Here is a tiny trained network, its code and every weight. The questions are about switching its units off for an input and a class, where a switched-off unit gives its printed mean instead of its output.

import numpy as np


def w(rows, s, z=0):
    codes = np.array(rows[::2]) - 128.0
    scale = np.full(codes.shape[1], s)
    scale[-1] = z or s
    return codes * scale


def f(y):
    return np.maximum(y, 0)


def log_softmax(a):
    a = a - a.max(-1, keepdims=True)
    return a - np.log(np.exp(a).sum(-1, keepdims=True))


def net(x, mask):
    res = np.array(x, float).reshape(1, 6) / 4 @ E
    y = f(res @ A[0][:, :-1].T + A[0][:, -1])
    res = res + np.where(mask, y, B[0][:, -1]) @ B[0][:, :-1]
    return log_softmax(res[-1] @ U[:, :-1].T + U[:, -1])


A, B = {}, {}
E = w([
[1,101,191],'x0',
[114,239,141],'x1',
[129,128,127],'x2',
[130,126,129],'x3',
[210,146,233],'x4',
[130,131,130],'x5',
],0.009)
A[0] = w([
[106,110,157,98],'neuron 0',
[100,234,135,147],'neuron 1',
[142,140,233,129],'neuron 2',
[127,133,175,254],'neuron 3',
[102,187,88,64],'neuron 4',
[106,116,7,81],'neuron 5',
[160,153,156,207],'neuron 6',
[159,81,164,113],'neuron 7',
[100,121,140,164],'neuron 8',
[181,123,142,245],'neuron 9',
[194,127,108,158],'neuron 10',
[61,111,62,64],'neuron 11',
[182,154,178,53],'neuron 12',
[92,141,146,76],'neuron 13',
[174,127,100,66],'neuron 14',
[152,118,151,114],'neuron 15',
[93,87,181,55],'neuron 16',
[131,59,119,179],'neuron 17',
[168,56,87,116],'neuron 18',
[182,134,57,75],'neuron 19',
[68,113,128,87],'neuron 20',
[150,143,54,166],'neuron 21',
[153,199,98,175],'neuron 22',
[47,137,161,55],'neuron 23',
],0.017,0.0076)
B[0] = w([
[127,153,165,164],'neuron 0',
[184,1,69,234],'neuron 1',
[153,168,83,249],'neuron 2',
[83,152,97,249],'neuron 3',
[162,149,100,166],'neuron 4',
[139,220,139,233],'neuron 5',
[108,142,114,224],'neuron 6',
[156,157,69,187],'neuron 7',
[87,103,171,184],'neuron 8',
[58,135,106,254],'neuron 9',
[72,131,179,227],'neuron 10',
[169,189,103,210],'neuron 11',
[164,168,132,194],'neuron 12',
[141,83,209,158],'neuron 13',
[155,96,215,170],'neuron 14',
[127,196,130,162],'neuron 15',
[164,118,195,186],'neuron 16',
[159,67,52,221],'neuron 17',
[141,81,120,216],'neuron 18',
[146,111,201,206],'neuron 19',
[131,143,162,190],'neuron 20',
[80,138,155,220],'neuron 21',
[112,56,146,222],'neuron 22',
[152,121,156,209],'neuron 23',
],0.0092,0.0094)
U = w([
[168,122,249,43],'0',
[230,60,61,70],'1',
[188,230,99,53],'2',
[67,124,97,254],'3',
[59,124,107,234],'4',
],0.013,0.006)

Each question gives the input, the list of numbers given to net, and the class t.
The units are the neurons (one row each of A and B). Each row of codes is followed by its name. A weight is (code - 128) times the scale printed after its matrix; where a second scale follows, it is the last column's (A, B and U).
mask holds one flag per neuron, in row order. A switched-off neuron (its flag False) gives its mean, the last column of its row in B, instead of its output. The means were averaged over made-up inputs and are rounded, as every weight is.
A unit's drop is (log p(t) with every unit on - log p(t) with that unit switched off) / (log p(t) with every unit on - log p(t) with every unit switched off).
The circuit of an input: a set's keep is (log p(t) with only the set's units on - log p(t) with every unit switched off) / (log p(t) with every unit on - log p(t) with every unit switched off). Starting from the 12 units with the biggest drops (on a tie, the unit counted first), units are removed one at a time, each time the one whose removal leaves the highest keep (on an exact tie, the one counted first), for as long as the keep stays at least 0.8.
units of the circuit, in order: the units of the circuit, biggest drop first
most important unit: the unit with the biggest drop
top k neurons: the k neurons with the biggest drops, biggest first
drop when u is switched off: that unit's drop, to one decimal
input [4,5,4,7,-8,1], class 2: most important unit : neuron 11
input [0,4,-7,-5,-8,6], class 2: top 2 neurons : (neuron 5; neuron 11)
input [3,-4,1,7,5,2], class 4: top 4 neurons : (neuron 1; neuron 5; neuron 11; neuron 3)
input [-4,3,-4,3,-4,-5], class 0: top 4 neurons : (neuron 19; neuron 3; neuron 17; neuron 2)
input [-5,3,-4,-2,-3,-5], class 0: units of the circuit, in order : (neuron 19; neuron 17; neuron 2)
input [1,-3,4,3,4,3], class 2: units of the circuit, in order : (neuron 22; neuron 7)
input [-5,-7,8,3,0,3], class 3: top 3 neurons : (neuron 1; neuron 10; neuron 9)
input [7,4,5,3,-8,2], class 2: units of the circuit, in order : (neuron 11; neuron 5)
input [-4,-5,-6,7,1,3], class 4: units of the circuit, in order : (neuron 1; neuron 9)
input [5,2,-3,3,6,-1], class 2: top 2 neurons : (neuron 2; neuron 22)
input [-4,-3,-8,8,3,-6], class 3: top 2 neurons : (neuron 9; neuron 1)
input [-4,-5,6,-5,6,4], class 2: units of the circuit, in order : (neuron 1; neuron 7)
input [0,5,1,-3,7,4], class 2: top 3 neurons : (neuron 2; neuron 12; neuron 17)
input [3,-7,-2,-5,-4,-3], class 1: units of the circuit, in order : (neuron 17)
input [7,-5,-4,-8,-8,0], class 2: units of the circuit, in order : (neuron 11; neuron 5)
input [-7,-3,-2,-6,-6,3], class 0: top 2 neurons : (neuron 19; neuron 14)
input [0,-5,-7,-4,4,-1], class 3: top 2 neurons : (neuron 1; neuron 9)
input [-5,2,-6,-2,2,0], class 3: top 2 neurons : (neuron 9; neuron 16)
input [6,-1,-1,-6,-8,-4], class 2: units of the circuit, in order : (neuron 11; neuron 5)
input [-2,-3,7,6,-8,8], class 2: units of the circuit, in order : (neuron 5)
input [8,8,2,2,2,-2], class 0: top 3 neurons : (neuron 13; neuron 17; neuron 23)
input [-5,-2,5,8,1,-1], class 4: top 2 neurons : (neuron 9; neuron 16)
input [-3,1,-1,-6,3,4], class 4: drop when neuron 21 is switched off : 0.0
input [3,-8,0,6,-4,-6], class 1: drop when neuron 17 is switched off : 0.4
